Each row is followed by its class.
80; -43; -213; 106; 117; -51; 73; -14; 33; -17; 26; 123; -90; 25; -96; 28; 112; -26; 37; 221; 107; -176; 60; -10; 57; -41; 61; -59; 104; 61; -244; -111 -> veloz
-124; -54; -99; 88; -78; -213; 221; 66; -55; 227; 111; -150; 246; -141; 179; -129; -22; 243; 327; 401; -274; -77; -25; 157; -26; -37; -85; 265; 31; -116; -30; -299 -> tivim
125; 174; -175; 28; 18; 7; 252; -96; -188; 26; 39; -27; 28; 120; -127; -29; 19; -43; -80; 233; -4; -157; 20; 37; 43; -123; 42; -47; 18; 102; -352; -91 -> Fim
-32; 34; 13; -26; -122; -250; 22; -54; 60; -164; 39; -52; 59; -21; -28; -20; 8; -75; 8; 119; -140; 102; -26; 49; -55; -4; 48; 21; 42; 57; 125; -12 -> Fim
-97; 3; -29; -43; -36; -93; -26; -54; 22; -34; 105; -5; 41; -56; 84; -5; 21; -6; 47; 130; -83; 3; -24; 20; -9; 10; 25; 18; -57; 28; 72; 27 -> Gumus
-102; -30; -33; 83; 49; -87; 106; -24; 147; 40; 28; 23; 91; -171; 52; 29; 53; 48; 109; 267; -66; -14; 43; -47; -84; -21; -13; 61; 33; -66; -20; -90 -> Fim
-31; -16; -33; -64; -72; -115; 103; -22; -1; -18; 51; 11; -27; 6; 33; -20; -4; -26; 23; 144; -84; 51; -66; 39; -60; 11; 43; 34; -23; 38; 71; 6 -> Bito
230; 161; 16; 11; -39; -73; -121; 104; 153; -37; 26; -111; 9; -62; 8; -10; 138; -44; 53; 33; 31; 108; 15; 99; -79; 103; 4; 59; 54; -75; -38; -151 -> voleb
64; 89; -134; 99; 11; -53; 232; -89; 6; 73; 2; 0; 46; 92; -187; -9; 96; -66; -48; 198; 79; -145; 28; 47; 1; -87; 55; -25; 4; -29; -228; -72 -> tivim
-40; -25; -30; -75; -72; -118; 33; -38; 11; -27; 90; 16; -42; 47; 121; 8; -46; 20; 48; 163; -64; 5; -65; 131; -120; 56; 47; 27; 7; 70; 94; -50 -> voleb
-140; -135; 65; 122; 166; 210; 7; 119; 28; -108; -83; 8; 25; -198; 61; 85; 12; 105; 114; -14; -78; 151; 45; -40; 140; 96; -4; 48; 93; -138; -11; 207 -> Gumus
-89; -62; -28; 94; 92; -70; 102; 18; 247; 13; -2; 23; 32; -113; -4; 98; 93; 77; 141; 273; -49; 26; 82; -17; -57; -72; -24; 39; 4; -142; -22; 2 -> tivim
-62; -15; 6; -32; -57; -113; 78; -31; 19; -62; 25; 24; -26; 19; 64; -6; -19; -56; 8; 100; -59; 57; -44; 68; -59; 41; 57; 26; -25; 69; 78; 26 -> lilot
-137; -45; -75; -1; -76; -170; 23; -14; 162; -74; 34; 8; 23; -60; 40; -23; 34; -75; 133; 192; -109; 33; -40; 46; -112; 19; 41; 36; 22; 2; 141; -36 -> Gumus
-58; -57; 63; -41; -57; -104; 42; 2; 85; -49; -10; 29; 1; -24; 20; -14; 22; -54; 39; 49; -57; 134; -87; 31; -56; 69; 38; 80; -21; -28; 172; 44 -> Bito
-189; -148; -4; -37; -10; -91; 211; -218; -44; 114; 44; 83; 32; 191; 55; -15; -145; 161; -81; 197; -8; -109; -50; 10; -23; -184; -3; 73; -65; 92; 204; 69 -> Bito
12; 25; 57; -8; -123; -79; 51; -9; -4; -151; 18; -35; 39; 68; 19; -35; -33; -54; 3; 39; -119; 161; -53; 50; -30; 56; 79; 57; -26; 32; 94; 44 -> Gumus
-314; -228; -15; -31; 3; -167; 175; -190; -23; 98; 61; 100; 0; 220; 0; -43; -135; 101; -134; 129; 4; -142; -81; 42; -93; -115; -15; 61; -37; 182; 298; 60 -> lilot
-46; -134; -99; -39; -64; -231; -9; -89; 22; -19; 45; 149; -80; 169; 158; 19; -138; 30; 4; 148; -99; 10; -138; -22; -88; 85; 93; -53; -62; 51; 173; 90 -> tivim
263; 501; 694; 239; 64; -25; -49; -290; 345; -267; -40; -33; 298; -125; 88; 77; 375; -280; -343; -71; 371; 428; 113; -147; 213; 101; 187; 429; -664; -602; -195; 301 -> Vido
-124; -108; 33; 88; 73; -73; 45; 27; 259; 46; 19; 23; 53; -224; 21; 53; 147; 78; 182; 241; -10; 12; 102; 1; -72; -12; -42; 114; 42; -188; -15; -68 -> voleb
103; 96; 308; -2; -141; -227; 32; 69; 76; -139; -3; -157; 203; 146; -180; -49; 33; 78; 37; 135; -229; 459; -106; 83; -66; -58; -6; 170; -21; -137; 147; 4 -> tivim
-147; -57; -134; 89; 126; -30; 183; -45; 122; 78; 57; 99; -28; -120; 196; 107; -37; 90; 193; 349; -87; -170; 85; -41; -46; -118; -28; -72; -45; -13; -87; -83 -> lilot
108; 118; -132; 129; 14; -17; 277; -131; -67; 51; -13; 46; 74; 141; -167; -31; 76; -97; -50; 157; 97; -217; 67; 16; 29; -159; 83; -90; 25; 36; -296; -46 -> lilot
123; 123; -82; 55; 35; 12; 167; -48; -76; 11; -16; -31; 56; 142; -169; -32; 63; -74; -70; 61; 74; -95; 4; 28; 50; -63; 37; -57; 15; 23; -221; -1 -> tivim
31; -13; -30; -82; -25; -143; 100; -5; -27; 16; 79; 4; 4; 80; 34; -30; -54; -4; 38; 182; -136; 59; -67; 37; -23; -10; 44; 55; -46; 26; 26; 5 -> Bito
125; 104; -137; 53; 30; 1; 222; -79; -132; 22; -16; 3; 16; 178; -115; -50; 10; -84; -36; 144; 53; -155; 11; 14; 42; -100; 67; -81; 28; 70; -238; -36 -> Vido
-134; -108; 13; 133; 71; -94; 79; 60; 204; 64; 32; 42; 43; -267; 20; 44; 187; 153; 236; 334; -98; 50; 65; -105; -85; -82; -61; 102; 26; -177; -25; -53 -> Bito
-199; -87; 9; 103; 112; 2; 68; 40; 235; 16; -45; 18; 82; -233; 11; 44; 119; 10; 245; 243; -70; 50; 32; -75; -33; -28; -45; 68; 14; -177; -1; -13 -> Gumus
-121; -37; -23; 88; 95; -49; 36; 22; 187; 27; 45; 27; 33; -171; 42; 61; 116; 93; 229; 311; -101; 9; 42; -82; -47; -98; -58; 15; -16; -143; -34; -47 -> Gumus
-449; -33; 247; -95; -28; -305; 211; -280; 793; -211; -77; -12; 309; -115; -394; -48; 16; -736; -140; -120; 196; -21; -77; -15; -12; 201; -9; 40; -233; -240; 574; -31 -> tivim
-157; -60; 24; 93; 65; -42; 151; 7; 194; 57; 10; 24; 97; -173; -23; 50; 125; 85; 141; 280; -18; 27; 50; 15; -73; -49; -22; 68; 5; -151; -19; -54 -> tivim
44; 114; -56; 90; 60; 27; 274; -110; -96; -21; -58; -21; 54; 120; -194; 1; 89; -97; -57; 115; 83; -139; 31; 9; 88; -154; 27; -85; -17; 72; -234; 2 -> lilot
108; 155; -77; 94; 26; 30; 170; -107; 12; 16; -1; 13; 109; 76; -93; -8; 72; -115; -112; 61; 152; -130; 41; 58; 44; -19; 91; -25; -32; 7; -205; -41 -> tivim
139; 288; 234; 245; -67; -4; -119; 52; 255; -130; -76; -93; 118; -188; -146; -49; 262; -82; -7; -50; 206; 170; 1; 44; -119; 107; 28; -18; 71; -291; -30; -207 -> voleb
144; 143; 52; 90; -58; -91; -97; 127; 194; -70; 11; -74; 8; -90; -69; -63; 194; -35; -27; 2; 78; 112; 63; 93; -106; 103; 34; 57; 59; -122; -8; -93 -> lilot
201; 100; 117; 131; 9; -62; -194; 120; 118; -108; 67; -27; -72; -92; -122; 79; 495; 48; -4; -31; 167; 170; 20; -7; -165; -15; 65; 59; 165; -171; -27; 213 -> veloz
-235; -242; -85; 6; -21; -127; 222; -256; 7; 85; 21; 125; -63; 173; 102; 0; -114; 128; -117; 255; 87; -130; -12; 67; -112; -94; 70; 136; 24; 152; 175; 75 -> voleb
-336; -197; 47; -15; 14; -119; 147; -178; 80; 93; -24; 5; 68; 16; 42; 33; -27; 131; 25; 225; -23; 42; -115; 63; -19; -102; -70; 223; -13; 50; 299; 72 -> tivim
302; 145; 7; -47; -91; -194; -158; 174; 128; -143; 34; -137; 17; 144; -90; -199; 18; -162; -25; -161; 1; 73; 68; 145; -32; 121; 60; 69; 125; -37; 44; -81 -> Vido
-101; -71; 15; -54; -80; -142; 63; -16; 104; -69; -5; 5; 18; 1; 41; 24; 10; -63; 43; 70; -74; 122; -99; 84; -84; 95; 43; 67; -15; 11; 197; 62 -> tivim
143; 130; -76; 54; 39; 13; 98; -115; -66; 35; 23; 39; 30; 151; -73; -30; -27; -35; -43; 121; 90; -168; 49; 20; 43; -102; 51; -96; 12; 33; -274; -95 -> voleb
153; 176; 79; 69; -3; -16; -112; 95; 159; -118; -87; -128; 2; -148; -69; 10; 260; -105; 79; 4; 114; 163; -78; 39; -57; 151; -20; 21; 55; -119; -9; -107 -> voleb
76; 220; -111; -68; 139; 260; 394; -251; -119; 96; 0; -39; 65; 322; -63; 131; -144; -138; -225; 139; 138; -200; -6; 74; 69; -203; 73; -140; -194; 210; -159; 14 -> Gumus
-213; -130; 19; 8; -21; -141; 138; -180; 59; 26; 44; 49; 30; 192; -26; -37; -37; 122; -93; 198; 31; -53; -44; 48; -81; -155; 21; 81; -40; 56; 263; 45 -> Gumus
-163; -214; -63; -36; 21; -141; 182; -201; -25; 115; -5; 75; 17; 176; 28; 39; -77; 147; -64; 215; -28; -67; -36; 5; 35; -180; 9; 126; -64; 103; 193; 129 -> Bito
171; 178; 110; 58; -64; -87; -129; 106; 187; -110; 16; -133; 50; -123; -95; -50; 257; -48; 47; 20; 84; 158; -25; 90; -99; 130; -11; 70; 99; -139; 28; -136 -> voleb
7; 239; -107; 125; -3; 109; 296; -163; -130; -6; -84; -123; -34; 70; -326; 110; 150; -115; -156; 188; 94; -73; -25; 23; 63; -212; 1; -149; -115; 95; -263; -130 -> Gumus
169; 136; -62; 72; -80; -49; -73; 107; 199; -91; 15; -87; -52; -117; 4; -15; 166; 8; 55; 117; 10; 90; 93; 101; -49; 71; 8; 106; 110; -152; -54; -62 -> Vido
-46; -36; -43; -103; -69; -130; 67; -74; 78; -83; 91; 34; -20; 85; -9; 1; -37; -36; 31; 168; -43; -30; -45; 133; -75; 11; 36; -30; 67; 73; 117; -38 -> voleb
95; 123; 53; 86; 93; -13; 155; -99; -188; 36; -51; -47; 84; 139; -251; 17; 258; -93; -125; 13; 151; -38; -151; -135; -4; -71; -39; -92; -142; 68; -180; -13 -> voleb
-181; -162; 19; -41; 3; -160; 113; -171; -68; 93; 57; 58; 22; 229; 77; -43; -169; 123; -85; 167; -39; -50; -50; 59; -28; -119; 28; 141; -56; 132; 209; 49 -> Vido
183; -4; -143; 62; 96; -13; 141; -46; -43; 4; -62; 56; 46; 183; -7; -62; -73; -114; -27; 44; 104; -131; 31; -67; 83; -6; 104; -30; 43; 85; -198; -19 -> veloz
-85; -83; -3; -74; -72; -169; 38; -24; 96; -66; 42; 56; -30; 67; -10; -57; -29; -62; 67; 159; -85; 66; -83; 53; -98; 51; 40; 51; 55; 16; 172; 20 -> Vido
-172; -28; 31; 64; 85; -57; 125; -74; 294; 35; -6; 66; 158; -185; 77; 73; 45; 85; 234; 385; -53; -42; 81; -23; -77; -131; -50; 72; -2; -125; 29; -134 -> Fim
59; 118; -12; 77; 37; 18; 68; -32; 25; 1; 5; -42; 114; 32; -160; -43; 117; -127; -13; 23; 68; -61; -1; 16; 52; -16; 38; 1; -2; -36; -112; -43 -> Gumus
148; 166; -116; 66; -9; -22; 218; -111; -122; 27; -10; -30; 64; 167; -125; -34; -11; -76; -89; 140; 21; -137; 8; -6; -9; -105; 68; -67; 11; 62; -250; -60 -> Fim
-4; 47; 160; -49; 2; -45; 27; -87; 5; -13; 20; -63; 103; -1; 81; 80; 25; -34; 5; 79; -35; 163; -127; 62; 5; 79; 15; 131; -133; 14; 103; 11 -> voleb
899; 606; 212; -109; 93; 333; -23; 314; -282; 59; -10; -99; 126; 553; -10; -164; -510; -186; 1; -305; -163; 233; 101; 382; 254; -6; 274; -19; -19; -306; -740; -115 -> Bito
-46; -25; -34; -44; -75; -133; 10; -15; 84; -59; 77; 34; -44; 32; -16; -4; 21; 0; -49; 105; -20; 58; -27; 112; -89; 51; 55; 19; 32; 43; 100; 13 -> tivim
129; 145; -25; 305; -81; -104; 205; -40; 111; -68; -96; -43; 73; -77; -323; 84; 417; -69; -28; 151; 126; -1; 46; -29; -82; -97; 5; -48; -24; -146; -229; -193 -> voleb
-168; -253; -28; -6; -12; -183; 79; -167; -120; 47; 63; 97; -30; 320; 56; -66; -178; 204; -93; 115; -25; -127; -109; 12; -77; -69; 2; 65; 38; 194; 250; 59 -> voleb
51; -140; -170; 141; 30; -97; 27; 184; 266; 45; 21; 29; -27; -224; 63; 80; 145; 137; 239; 217; -147; 12; 113; -70; -89; 42; -36; 36; 127; -198; 3; -39 -> Bito
